Here is a tiny trained network, its code and every weight. The questions are about switching its units off for an input and a class, where a switched-off unit gives its printed mean instead of its output.

import numpy as np


def w(rows, s, z=0):
    codes = np.array(rows[::2]) - 128.0
    scale = np.full(codes.shape[1], s)
    scale[-1] = z or s
    return codes * scale


def f(y):
    return np.maximum(y, 0)


def log_softmax(a):
    a = a - a.max(-1, keepdims=True)
    return a - np.log(np.exp(a).sum(-1, keepdims=True))


def net(x, mask):
    res = np.array(x, float).reshape(1, 8) / 4 @ E
    y = f(res @ A[0][:, :-1].T + A[0][:, -1])
    res = res + np.where(mask, y, B[0][:, -1]) @ B[0][:, :-1]
    return log_softmax(res[-1] @ U[:, :-1].T + U[:, -1])


A, B = {}, {}
E = w([
[183,154,2],'x0',
[129,132,128],'x1',
[46,116,90],'x2',
[125,124,125],'x3',
[187,40,138],'x4',
[127,129,127],'x5',
[128,129,127],'x6',
[128,130,128],'x7',
],0.0095)
A[0] = w([
[168,132,87,140],'n1',
[137,104,149,85],'n2',
[228,146,89,99],'n3',
[58,181,158,114],'n4',
[122,141,105,201],'n5',
[200,109,110,39],'n6',
[135,102,160,235],'n7',
[93,116,201,217],'n8',
[123,99,165,186],'n9',
[36,138,165,154],'n10',
[94,51,92,120],'n11',
[189,106,109,37],'n12',
[142,141,77,195],'n13',
[151,160,155,145],'n14',
[125,56,139,159],'n15',
[101,131,87,58],'n16',
[112,212,96,116],'n17',
[130,119,172,216],'n18',
[152,101,166,47],'n19',
[118,116,202,253],'n20',
[150,192,149,127],'n21',
[117,134,91,56],'n22',
[45,140,167,76],'n23',
[110,174,75,35],'n24',
[178,131,86,176],'n25',
[159,169,79,219],'n26',
[182,148,2,174],'n27',
[146,61,148,102],'n28',
],0.016,0.0053)
B[0] = w([
[132,83,107,180],'n1',
[164,137,141,148],'n2',
[135,88,129,212],'n3',
[130,96,146,192],'n4',
[152,147,78,165],'n5',
[140,84,183,176],'n6',
[126,164,127,197],'n7',
[128,127,254,224],'n8',
[134,157,155,185],'n9',
[112,63,190,206],'n10',
[121,165,102,169],'n11',
[143,84,188,169],'n12',
[125,122,93,187],'n13',
[135,187,118,161],'n14',
[147,164,137,186],'n15',
[88,121,88,147],'n16',
[116,141,95,185],'n17',
[110,149,159,193],'n18',
[194,146,169,157],'n19',
[116,168,192,231],'n20',
[128,153,116,164],'n21',
[93,123,110,143],'n22',
[139,84,173,186],'n23',
[90,116,108,161],'n24',
[141,83,100,195],'n25',
[129,110,90,204],'n26',
[116,86,78,252],'n27',
[146,142,136,182],'n28',
],0.014,0.012)
U = w([
[117,163,173,254],'0',
[143,15,167,127],'1',
[183,100,76,220],'2',
[58,104,84,6],'3',
[246,167,171,7],'4',
],0.011,0.0084)

Each question gives the input, the list of numbers given to net, and the class t.
The units are the neurons (one row each of A and B). Each row of codes is followed by its name. A weight is (code - 128) times the scale printed after its matrix; where a second scale follows, it is the last column's (A, B and U).
mask holds one flag per neuron, in row order. A switched-off neuron (its flag False) gives its mean, the last column of its row in B, instead of its output. The means were averaged over made-up inputs and are rounded, as every weight is.
A unit's drop is (log p(t) with every unit on - log p(t) with that unit switched off) / (log p(t) with every unit on - log p(t) with every unit switched off).
The circuit of an input: a set's keep is (log p(t) with only the set's units on - log p(t) with every unit switched off) / (log p(t) with every unit on - log p(t) with every unit switched off). Starting from the 12 units with the biggest drops (on a tie, the unit counted first), units are removed one at a time, each time the one whose removal leaves the highest keep (on an exact tie, the one counted first), for as long as the keep stays at least 0.8.
circuit, biggest first: the units of the circuit, biggest drop first
top k neurons: the k neurons with the biggest drops, biggest first
drop when u is switched off: that unit's drop, to one decimal
input [1,-1,6,3,-8,-1,3,6], class 3: circuit, biggest first	[n8 n24]
input [1,1,2,-2,4,-7,-4,0], class 2: circuit, biggest first	[n8 n10]
input [0,3,-7,4,3,7,5,7], class 4: circuit, biggest first	[n10 n27]
input [8,4,2,7,4,6,3,7], class 2: circuit, biggest first	[n8]
input [1,6,8,-2,6,5,-2,5], class 2: top 2 neurons	[n8 n20]
input [-1,1,8,8,3,5,-6,4], class 0: top 2 neurons	[n27 n11]
input [-6,5,4,-4,1,0,-2,-4], class 0: top 2 neurons	[n20 n27]
input [-6,1,-4,-2,3,5,-7,6], class 4: drop when n19 is switched off	0.2
input [8,3,-2,6,-2,1,2,-6], class 2: drop when n8 is switched off	0.1
input [7,-6,-3,-5,-1,-3,6,-3], class 2: drop when n10 is switched off	0.2
